(in the rows, 128 means zero)
Each row is followed by its class.
[110  97 150 108 131 125 124 131 109 127 121 145 132 176 108 191 131 152
 147 151  56 111 172 100 121 155 114  96 141 122 160  76 130 122 125 163
 107 170 153 158 112 128 151 161 135 152 133 147 110  89 102] | (125)
[112 102 140 169 151 167 122 134  92 127 120 157 207 122 118 128 120 145
 158 114 114  86  85 168 127 138  90  74  99 118 150 170 124 132 133  64
 144 126 115 123 116  87  92 120 148 166 125 160  78 107 119] | (42)
[127 156 127 110 113 164 101 118 104 127 140  91 145 143 118 120 150 134
 150 125 105  85  42 109 141 150 126 162 171 154  93  90 159 106 121 118
 109 157 108 177 136 137 144 132  98 154 116 113 113 125 126] | (173)
[102  66 118 109  96 141 195 141 151 117 148 131 113 138 120 101 202 124
 141 107 138  99 127 134 113 118  77  88 172 120 144 137 129 108 155  86
  82  99 127 141 136 154 135 147 160 151 102 107 110 171 109] | (27)
[ 74 164 147 173 142 158 129 162 140 124  85 128 149 127 128  98 111 126
 130 112  98 117 108 116  96 101 127 109 126 153 183 146 103 147 133  98
 150 120 118 120 112  93 108 119 127 121 103 163 100 108 139] | (8)
[113 127 109 142 113 158 117 130 117 128 125 127 110 159 120 183 113 167
 141 123 143  89 110  98 139 114 104 116 121  98 108 157 185 130 139  90
  93 124 141 176 123 115 114 121 118 126 100 132 156 125 159] | (110)
[115 106 142  97 114 130 107 127 123 120 112 159 126 167 118 170 129 136
 147 153  45 101 191 103 113 152 116  97 147 119 179  97 142 129 132 143
 120 171 147 155 113 128 139 155 132 153 123 158 114 102 121] | (92)
[ 90 134 164 118  78 105 170 146 190  97  95 105  83 149 140  63 176  96
 114  99 115 125 177  61  65  91  97 109 182 142 168 115  99 106 143 149
  93 100 166 167  97 160 172 153 131  89  67 112 116 168 149] | (180)
[112 138 140 185 143 149 141 140 116 124 106 142 155 116 121 104 118 148
 162 118 116 108  94 138 114 115 117  98 115 139 181 158 116 135 127  81
 138 106 113 123 113 102  91 128 132 148 109 161 106 129 127] | (60)
[105 151 122 111 107 143 124 121 117 124 122  90 104 147 118 111 140 123
 118 132 112 118  57  93 154 126 147 176 171 156  90  90 149  93 118 126
 123 153 113 176 131 180 132 146  99 133 114 117 118 118 141] | (8)
[ 96 144 154 174 160 160 120 153 133 135  98 144 148 120 125 105 111 130
 126 130 101 113  91 136 103 106 121 119 113 143 180 152 117 146 119  90
 155 116 116 117 107  93  87 112 130 128 108 160 103 119 133] | (8)
[ 67 144 133  90 132 156 111 135 114 139 144 111 136 168 129 165 139 141
 105 155  97 127 176 112 116 153 167  77 175 125 150 157 100 120 105 128
 136 116 115  85 153 116 122 155 151 132 120 161  82 142 146] | (8)
[102 157 158 188 117 151 157 141 133 123  74 140 140 132 134  94 114 116
 138  98 108 116 125 125 103 108 111 126 124 155 184 137 130 150 110 111
 141 117 131 146  95  88 118 137 129 117 101 154 102 113 153] | (110)
[ 69 158 110 133 119 137  98 156 158 136 120 109  98 149 121 152  91 171
 113 148 122 116 107  61 135 104 132 135 136 121 129 115 169 124 121 120
 108 108 151 169 121 118 124 142  87 105  70 131 157 127 169] | (8)
[ 71 183 127 112 108 133 111 138 143 138 131  95 134 158 144 116 138 135
 131 147  99 145 164  75 103 142 186  90 171 147 173 116 114 126  92 142
 121 101 130 120 141 127 166 172 122 115  88 166  75 143 164] | (60)
[116  90 159 120 109 124 187 139 152 112 132 129 118 134 131  71 161 113
 133 105 135 126 163 113  83 116  77  85 160 131 142 153 125 106 158 119
 107  96 135 149  99 152 163 159 149 115  86  99  83 175 126] | (42)
[116  90 134 116 133 136 123 127 112 130 135 157 140 174 104 199 135 168
 155 152  56 101 170 128 127 158  97  95 140 118 161 103 130 125 134 134
 114 164 145 140 115 120 130 159 145 171 137 136 116  92  78] | (125)
[116 115 104 137 119 164 114 120 101 139 129 132 113 153 111 183 114 177
 136 116 142  85 119 125 166 117  94 111 117  71  97 168 184 120 129  87
  89 129 148 153 129 105 107 124 121 136  95 124 170 116 175] | (110)
[ 99 137 130 179 123 154 135 152 155 123  99 140 145 127 134  89 117 131
 143 132 113  93  86 122  95 108 111  91 133 148 161 142 111 137 105  90
 120 120 123 131 119  85 104 115 117 124  97 159  96 124 141] | (27)
[145  66 114 110 120 182 116  90  53 109 168 135 166 141  99 162 160 151
 150 129 138  66  55 177 188 157 108 139 135  83  99 144 171  98 144  53
 114 158 112 158 152 145  73 125 129 186 147 121 136 119 120] | (92)
[ 92 111 123 102 118 175 122 112  92 128 148 131 158 167 124 204 163 148
 134 143 125  83 176 138 139 168 152  84 160 106 141 157 121 142 123 110
 109 120 120 124 153 108 133 163 163 152 137 160  74 139 157] | (110)
[108  88 139 120  97 139 192 124 155 108 116 112  93 144 125  91 182 111
 114 111 122 153 150 105  85 107  84  83 168 143 141 138 116 109 159 120
  74  96 137 147 114 140 160 162 146 112  92  89 124 165 111] | (125)
[ 95 132  93 145 119 144  88 131 132 136 128 112  86 162 123 175 102 172
 125 130 122 100 134  80 118 108 118 116 120 103 113 135 168 121 123 113
  95 134 151 164 124 105 107 133  90 121  94 133 177 124 142] | (147)
[110 112 133 126 121 136 115 136 111 142 136 156 118 166 108 155 125 160
 170 151  51 114 176 101 126 148 115  98 142 124 173  76 129 117 131 128
 118 152 140 131 108 138 129 165 142 168 128 151 106 114 104] | (60)
[103 140 102 142 130 156  89 124 108 131 137 118 122 150 108 187 100 185
 154 143 120  76 102  91 149 107 124 120  94  98 102 142 187 116 124 106
  96 115 154 173 118 105 111 114  89 141 105 146 173 124 138] | (173)
[138 120 102 108 105 147 101  99 102 117 139  99 137 132 123 127 149 117
 124 146 127 115  48 112 143 140 149 176 167 138  85  77 162  94 115 112
 123 168 111 180 126 175 134 158 120 139 121 113 115 125 135] | (213)
[113  90 139 115  78 140 172 130 168 105 126 124 101 130 135 100 188 100
 113  98 134 122 148 112  79 109  95 105 166 137 161 144 125 130 156 119
  81  98 143 158 105 149 176 150 158 110  74  80 105 175 133] | (213)
[103 146 114 134  97 135 141 140 128 129 120 127  91 163 119 178 114 158
 130 113 139  87 149  81 143 112 113 120 136 107 110 147 179 122 127 132
  95 137 151 175 119 117 130 133 114 108  86 132 154 122 174] | (110)
[ 89 138 111  93 123 142  94 117 123 107 134 115 155 173 122 181 164 140
 134 141  96  98 181 121 136 153 166  86 152 109 140 131  90 112 115 116
  99 122 135 118 154 121 130 162 136 144 149 174  85 127 141] | (180)
[110 128 144 119 112 126 113 140 126 140 131 142 116 165 110 164 122 165
 164 133  54 123 170  98 131 151 110  93 142 121 175  88 126 124 127 143
 124 158 147 147 106 141 152 155 143 165 128 152 110 113 106] | (60)
[ 88 135 113 141 119 149  98 132 146 131 114 103 106 160 109 168 107 188
 121 151 120 127 116  75 131 103 112 104 123 124 102 151 155 111 119 126
  82 125 155 158 114 103 122 142  96 114  75 120 168 111 158] | (125)
[113 135 135 176 142 174 115 122 109 114 106 148 182 128 127 115 121 132
 147 111 108  66  75 150 121 111  91  93 110 115 176 161 116 142 127  68
 123 123 141 134 107  94  73 105 132 152 130 173 108 108 125] | (180)
[106 140 125 124 117 159 110 127 100 122 142  99 126 138 115 113 145 123
 124 136 118 118  61 102 156 135 143 166 181 141  92  78 150  93 137 110
 133 170 112 171 124 168 121 138 116 137 115 117  98 121 131] | (8)
[ 86 121  92 130 129 155  98 119 122 127 145 109 109 155 115 214 137 176
 135 139 145  74  88 106 145 137 107 132 113  99 108 168 186 105 134  99
  98 126 123 168 142 103  87 123  98 152 107 139 197 121 149] | (171)
[ 96  98 137 132  94 148 198 119 145 116 135 137  99 134 125  82 192 123
 148  98 135 117 136 124  96 108  78  88 170 129 171 150 141 115 173  87
  98  91 135 143 120 155 136 155 156 140  95  95  96 177 114] | (60)
[117  73 116 109  93 135 175 129 149 111 135 140 107 129 127 116 196 101
 124 106 142 108 124 130  81 113  81 108 165 121 144 142 137 124 159 100
  89  98 125 157 120 158 161 160 170 128  94  88 103 171 118] | (213)
[ 90 153 147 100 104 106 103 146 164 131  98 132 119 177 119 165 131 133
 154 136  37 108 198  75 102 141 117 134 146 133 178  57 106 127 114 180
 120 168 165 152 103 126 167 158 124 139 123 164 117  94 132] | (180)
[ 92 141 151 114 107 106 126 147 159 131  90 123  95 180 120 151 126 135
 137 151  51 137 180  55  91 144 128 102 155 159 160  60 108 135 112 189
 110 167 142 157 103 121 174 176 111 117 108 136  94  97 126] | (125)
[102 123  96  93 121 160  89 113  93 123 157 116 167 167 136 184 150 128
 115 157 109 114 162 139 116 163 168  70 158 109 141 146 114 128  98 118
 112 112 115  92 166 124 133 174 170 146 140 159  73 137 148] | (213)
[116  81 128 121 129 133 104 121 100 131 137 156 130 166 104 220 126 162
 160 144  48  83 204 130 140 164 103 108 125 104 155  91 135 113 132 131
 111 176 150 148 124 122 110 157 146 179 152 134 122 102  90] | (147)
[116  89 145 112 108 152 174 123 133 118 140 121 122 142 126 101 189 118
 142 102 122  81 130 112  94 122  65  86 156 122 153 158 144 101 156 103
  79 101 146 150 116 143 155 128 155 139  80  94 112 168 114] | (173)
[126 135 129 174 123 148 115 137 126 118  90 134 158 115 129 102 111 117
 118 128 111 108  97 129  95 108 113  94 115 143 164 149 122 146 109 106
 133 123 115 131 106 100 113 129 139 116 112 154  93 119 144] | (213)
[109  83  99 140 142 139  90 119  88 131 162 144 147 153 106 218 112 191
 151 147 144  68  94 125 156 139  93 105  94  67  85 172 173 102 139  81
 118 136 140 150 128 113  78 133 126 166 121 141 135 120 134] | (42)
[121  77 126 121 118 136 130 129  94 130 132 167 137 171  94 222 153 162
 172 128  68  70 167 145 153 170  92 123 143 107 147  97 143 120 141 117
 112 171 129 146 124 121 117 150 164 190 161 145 112  95 111] | (110)
[117 133 134 175 139 157 147 141 129 127  92 145 160 133 118 102 127 138
 135 133 114 105  78 132 121 115 115  97 118 159 162 151 109 146 114 100
 130 120 112 121 115  93  99 142 124 128 109 151 109 104 128] | (125)
[ 91 140 107 124  96 162 100 120 132 127 114 120 101 152 124 174  96 157
 119 155 126 109 110  69 137 103 115 121 109  95 114 164 170 118 127 100
 111 118 153 190 112 107 116 134  90 111  66 143 180 130 179] | (92)
[ 66 162 115 106 118 156 102 126 144 124 135  93 126 179 137 168 161 127
 116 151  81 123 191 104 117 161 170  96 175 139 156 127 118 116 109 142
 121 106 110 116 151 109 137 177 127 131 126 162  93 133 168] | (171)
[113 111 103 141 114 164 121 116  96 126 136 144 120 156 105 210 119 180
 141 126 154  79 129 133 152 118 104 111 117  83  94 172 198 118 142  89
 107 134 135 163 139 111 100 118 130 137 127 138 155 124 152] | (110)
[ 92  85 137 114 107 131 204 126 170 106 130 125  98 132 130 120 204 111
 127  96 137 116 151 119 100 126  84 124 162 141 164 153 140  92 160 110
  99  92 129 159 118 145 141 155 151 131  88  94 145 166 115] | (171)
[ 70 157 155 110 108 108 113 141 179 135 102 121  88 166 130 159 140 126
 134 150  46 129 180  66  97 148 121 132 153 158 170  70 126 111 106 186
 140 156 141 168  98 124 163 164 116 130 100 149 128 104 120] | (171)
[108  76 140 123 103 129 179 128 149 112 131 127 125 145 129  88 185 114
 138 107 135 107 147 123  84 126  71  83 163 125 144 154 126 109 163 109
 104  93 132 150 112 151 160 159 157 136  87  97  81 169 132] | (42)
[ 75 110 139  99 132 142 112 148 119 140 140 154 125 170 105 202 131 159
 143 143  64  86 169 114 121 160 105 126 136 128 159  91 117 127 137 130
 128 168 134 150 122 122 118 146 148 179 145 143 114 105  98] | (8)
[111  83 144 119 114 154 179 122 145 111 135 130 113 131 121  97 194 123
 141  88 128  73 129 121  90 117  70  94 150 130 153 152 134 116 161 107
  75 108 146 150 113 133 151 136 146 144 105 100 120 175 103] | (173)
[ 68 172 131 106 113 148  98 128 160 124 128  97 127 172 151 128 149 116
 107 167  92 134 179  90 102 159 176 106 189 163 159 133 109 114  91 154
 128 111 126 114 141 102 144 170 110 122 105 152 103 139 158] | (171)
[114  80 130 119 133 115 103 135  79 125 141 165 159 178 104 208 130 150
 172 147  64  77 172 124 140 177 101  91 121  97 130  98 126 107 133 129
 127 180 141 143 121 125 126 165 149 188 152 158  69  90  94] | (42)
[105 159  97 139 108 132  86 124 152 120 118 112  97 157 120 183 103 164
 124 127 121  88 125  76 141  96 113 122 109  95 115 154 156 125 122 134
  88 124 168 167 112 121 127 120  90 108  91 152 161 115 161] | (180)
[112 112 102 123 111 158 103 114 102 117 145 100 130 137 122 123 159 140
 144 142 138  99  45 124 146 139 133 156 177 128  67  94 149  85 112  89
 106 165 113 180 145 158 117 148 104 165 101 114 123 129 128] | (27)
[141 118 122 114 124 172 105 106  70 123 150 119 154 143 112 122 150 142
 159 130 127  74  49 121 162 151 127 143 156 128  87 106 165  95 131  94
 110 168 122 169 127 148 126 122 104 167 132 120 117 118 110] | (173)
[ 92 115 133 118  83 115 184 166 217 113 115 106  71 144 137  54 179 104
 125 105 122 134 153  83  65  98  94 112 194 158 145 119 109 114 139 128
  81 101 138 152 116 144 178 151 123 107  70  96 113 179 136] | (27)
[ 75 157 103 138 114 138 111 149 143 137 122 101  94 156 119 172  99 168
 118 136 129 101 106  66 128 107 122 139 124 112 130 149 165 128 129 117
 117 116 137 161 123 118 117 126  96 112  80 139 161 123 168] | (8)
[ 91 140 105 135 120 142  88 130 122 136 136 122 122 156 120 173 102 178
 132 149 139 112 110  88 131 118  98 106 106 101  90 164 162 100 129 109
 122 123 142 157 114 110 116 147 109 129  85 137 144 117 160] | (42)
[102  87 123 121 103 131 180 143 192 109 126 123  83 125 128  79 192 120
 137 116 138 118 133 114  86 104  89 100 186 139 141 124 115 109 155 118
  73 100 134 152 118 152 163 152 138 127  74  95 125 179 133] | (27)
[116 115  73 128 109 144  98 121 114 125 133 123 125 143 120 198 118 159
 133 147 151  98  88  97 134 112 124 116  99  84 103 146 179 120 128  84
  94 114 135 166 134 125 113 141 126 122  99 133 159 131 161] | (213)
[123 168 130 122 109 153 105 115 109 118 131  84 138 136 121 100 137 128
 148 137 110 102  50  83 143 144 135 157 167 163  97  72 159  96 117 134
 111 160 115 192 117 148 153 136  90 136 111 119 102 126 130] | (173)
[139 100  99 132 114 175 105  89  77 126 150 106 130 134 112 150 146 142
 135 127 119  89  67 135 159 145 124 161 162 129  79  97 168  95 132  92
 111 177 105 173 137 159  98 149 115 161 132 106 130 126 111] | (147)
[107 135 150 180 122 160 147 138 119 124  83 157 164 127 125 111 131 133
 145 107 126  99 124 146 117 108 102  96 120 146 168 166 131 160 131  93
 139 120 124 126 112  99 105 128 153 134 119 151  87 109 141] | (110)
[ 94 173 143 168 129 138 110 141 145 115  84 133 157 127 131 101 115 119
 133 124  99 115 116 117 111 102 104 112 125 142 174 143 103 137 114 122
 139 119 147 132 103  96 115 134 116 127  99 168 106 107 130] | (180)
[118 119  97 125  89 156 100 106  94 112 143 106 135 132 119 133 150 119
 125 133 138 113  40 116 141 146 142 162 154 146  86  89 147  94 110 105
 117 159 104 178 126 160 137 148 121 147 122 114 117 123 129] | (213)
[121 108 143 115 110 137 133 136 113 137 108 162 115 180 113 181 132 148
 157 123  65  94 198 120 123 156  95 115 147 113 169 101 132 146 125 142
 112 168 150 150 105 108 152 162 145 161 146 153 113 100 121] | (110)
[ 90 149 143 121 101  98 113 144 157 144 105 137  92 158 118 143 114 156
 158 157  52 145 174  59  97 138 127 101 157 143 174  75 123 120 113 169
 134 153 142 142  96 138 168 167 127 133 122 159  98 118 129] | (60)
[ 70 172 130 104 105 136  89 133 147 119 117 104 147 169 138 150 149 129
 118 131  82 116 177 102 106 139 167  84 172 124 164 135  96 124  88 141
 109 109 149 116 141 108 152 158 127 127 115 177  96 137 166] | (180)
[122  67 123 131  95 145 180 123 131 106 141 140 100 134 124 119 182 119
 133 102 137 108 163 132 108 120  82  92 151 121 162 150 125 116 175  99
  80  96 142 148 121 147 133 141 152 143 117  91 143 172 108] | (147)
[115  72 123 118 130 149 113 123  85 115 152 159 145 171 100 237 163 159
 157 145  84  77 150 157 159 187  83 107 138  97 144 127 147  96 150 102
 121 162 117 141 145 107  94 151 152 190 165 139 115  99  81] | (171)
[108 153  97 130 119 143  97 133 128 134 135 121 119 151 114 174 109 175
 153 149 118  71 110  74 143 116 124 131 111 113 116 134 185 118 126 121
  88 118 151 165 119 107 125 120  85 131 106 136 159 124 163] | (173)
[110 107  75 151 111 156  86 118  93 139 134 134 115 152 117 204 105 179
 137 135 118  72 142 105 139 121 102 111 100  77 117 162 186 116 124  79
  92 136 143 162 129 111  93 139 107 144  96 128 177 119 142] | (147)
[111 126 143 191 138 176 133 135 124 116  87 136 166 135 121 111 119 130
 133 123 112 110  68 129 109 117 100  97 116 159 161 160 115 140 121  93
 108 119 127 152 104  81 118 127 115 128  96 140  94 102 129] | (125)
[110  92 148 125  92 147 203 132 144 104 122 136  87 144 127  98 197 114
 129  89 149  94 163 121 105 113  76  96 179 129 146 151 118 125 166 112
  69  98 141 163 112 143 144 158 163 127  90  88 116 172 147] | (110)
[142  47 118 114 107 133 160 126 126 113 143 138 113 132 119 123 204 112
 134 120 140 103 118 144  94 120  76 105 142  97 145 144 124 118 161  79
  77  96 123 131 124 143 122 148 177 141 109  89 124 172 119] | (213)
[112 151 136 189 117 149 132 145 145 137 105 149 160 113 129  75 107 144
 161 121 105 113  82 127 106 109 115 104 121 152 192 147 120 151 117  85
 144 101 123 116 105 107 119 119 127 130 102 152  93 120 127] | (60)
[ 75 156 160 115 102 121 106 144 165 132 101 126  92 178 133 150 131 126
 125 155  45 130 179  65  94 156 116 130 166 159 177  76 132 109 101 178
 133 158 146 165  98 103 155 163 106 130 112 149 123 104 131] | (171)
[133  65 105 115 154 195 105 104  45 113 168 153 190 170 108 252 159 175
 131 143 116  86 149 194 161 189 138  75 136  89 119 190 125 115 133  54
 101 131  99 114 176  94  79 163 163 188 160 133  98 129 116] | (125)
[ 94 148 115 110 138 141 105 131 122 118 156 121 159 158 126 169 149 156
 153 155 102 128 155 120 142 160 180  65 163 118 155 143 116 114 120  96
 113 101 123 109 161 130 127 172 147 151 138 165  63 153 133] | (60)
[107  84 119 113 131 134 112 138 127 137 136 162 123 166 111 182 132 151
 162 159  66  98 143 126 129 147 105 104 152 109 134  86 134 115 119 124
 109 166 147 136 131 119 125 148 134 176 135 153 111 107  96] | (27)
[ 83 177 172 114 112  83  96 170 167 143  93 125 102 166 133 111 108 113
 136 159  54 158 181  42  74 143 135 102 147 157 157  59 119 114 102 201
 162 164 136 155  86 119 194 156 105 102  90 165  73 106 149] | (42)
[107 132 102  96 117 147  76 123 128 125 145 118 155 153 137 160 143 124
 111 166 106 130 164 123 110 158 180  87 153 124 146 125 114 131  91 126
 113 114 123 116 145 117 158 161 144 129 124 153  89 144 155] | (213)
[111 153 157 182 136 130 119 158 157 129  82 130 159 132 133  75 106 129
 143 120 110 117  83 106  82 116 115  93 115 160 169 150 114 143 106 123
 151 114 117 136  91  97 140 124 115 109  87 167  76 115 157] | (42)
[122 111 140 179 148 170 147 132 110 126  99 152 165 130 121 118 116 139
 135 119 113  91  85 144 103 113  98  91 113 138 165 177 115 148 116  92
 115 128 127 126 103  78 100 122 127 134 115 153 109 106 119] | (125)
[112 124 113  92 145 176 101 119  74 124 173 128 187 166 119 201 153 157
 146 143 100  62 164 148 139 172 147  71 146 108 144 171 132 119 117 110
  96 115 124 109 164 105 128 142 151 175 156 169  92 139 122] | (173)
[ 95 115 116 100 115 159 123 112  81 125 150 139 168 168 123 189 169 143
 131 144 121 101 192 161 145 165 144  73 163  97 132 158 124 125 114  92
 119 117 125 120 158 104 120 165 173 155 151 159  65 134 132] | (110)
[ 81 148  96 131 106 136  88 131 135 127 130 110 112 168 120 189  99 167
 130 122 110  72 117  76 136 106 109 132 123  95 107 156 158 111 110 113
  81 118 168 160 125 117 110 125  91 130  89 142 166 113 165] | (180)
[124 126 120 127  91 166 101 109  95 103 134 107 132 139 116 120 148 122
 130 129 116 109  51 109 162 139 131 166 168 133  89 100 162  90 129  92
 112 169 118 197 121 156 124 149 102 141 101 114 112 117 143] | (92)
[125  65 134 115 124 160 182 127 118 118 163 146 137 134 114 108 188 127
 147  89 129  61 129 150 124 133  63  92 142 114 159 160 147 103 164  89
  83 100 139 127 127 134 133 117 154 163 114  98 129 160  98] | (173)
[ 89 116 118 107 128 157 123 112 106 121 147 112 166 174 120 199 160 150
 127 155  89 104 162 137 129 163 154  78 159 127 144 158 114 117 112 116
 107 115 119 109 161 108 118 166 146 152 128 145  83 126 124] | (125)
[ 79 120 134 104 126 130 110 152 120 142 127 155 119 172 108 188 123 148
 141 162  49 113 184  99 125 150 116 118 151 126 162  75 117 123 136 147
 139 156 139 135 118 127 128 158 149 161 136 151 107  97 110] | (8)
[135 125 131 137 104 177 112 111  75 109 142 128 128 149 121 119 155 125
 137 113 132 106  80 135 157 143 124 156 179 132  81  95 149 105 136  90
 109 172 120 182 118 152 119 148 129 155 139 107  98 119 132] | (110)
[118 100 135 181 159 182 136 125 100 118 124 156 188 124 110 146 124 162
 144 118 124  83  69 168 134 123 100  90 109 130 158 173 135 144 126  74
 109 126 128 136 115  87  84 126 137 156 127 147 109 108 105] | (125)
[130 132 119 117 109 146 123  95  90 128 149 109 120 126 121 111 153 144
 151 136 135 128  30 113 154 145 140 145 171 132 100  90 150  88 122  99
 120 151 109 165 130 171 123 150 116 148 114 119 116 133 120] | (60)
[ 85 139 153 106 113  90 105 151 151 141 108 138 123 168 126 139 102 134
 143 156  55 149 193  67  96 150 123  93 132 149 157  62 121 112 105 188
 147 149 152 155  93 130 179 160 124 133 115 162  93 101 132] | (42)
[112 117 113 115 109 114 127 139 113 139 137 150 119 164 102 175 127 164
 176 141  59 109 166 106 129 157 106 106 137 120 164  87 123 111 126 129
 114 156 130 132 121 130 140 167 141 171 159 163 114 109  89] | (60)
[143  97  92 117 106 162 104 106  63 121 160 123 152 135 118 153 149 126
 124 128 138  91  46 133 153 150 136 163 161 120  87  94 158 109 118  93
 110 169 112 165 131 147 109 151 137 156 135 119 113 120 126] | (213)
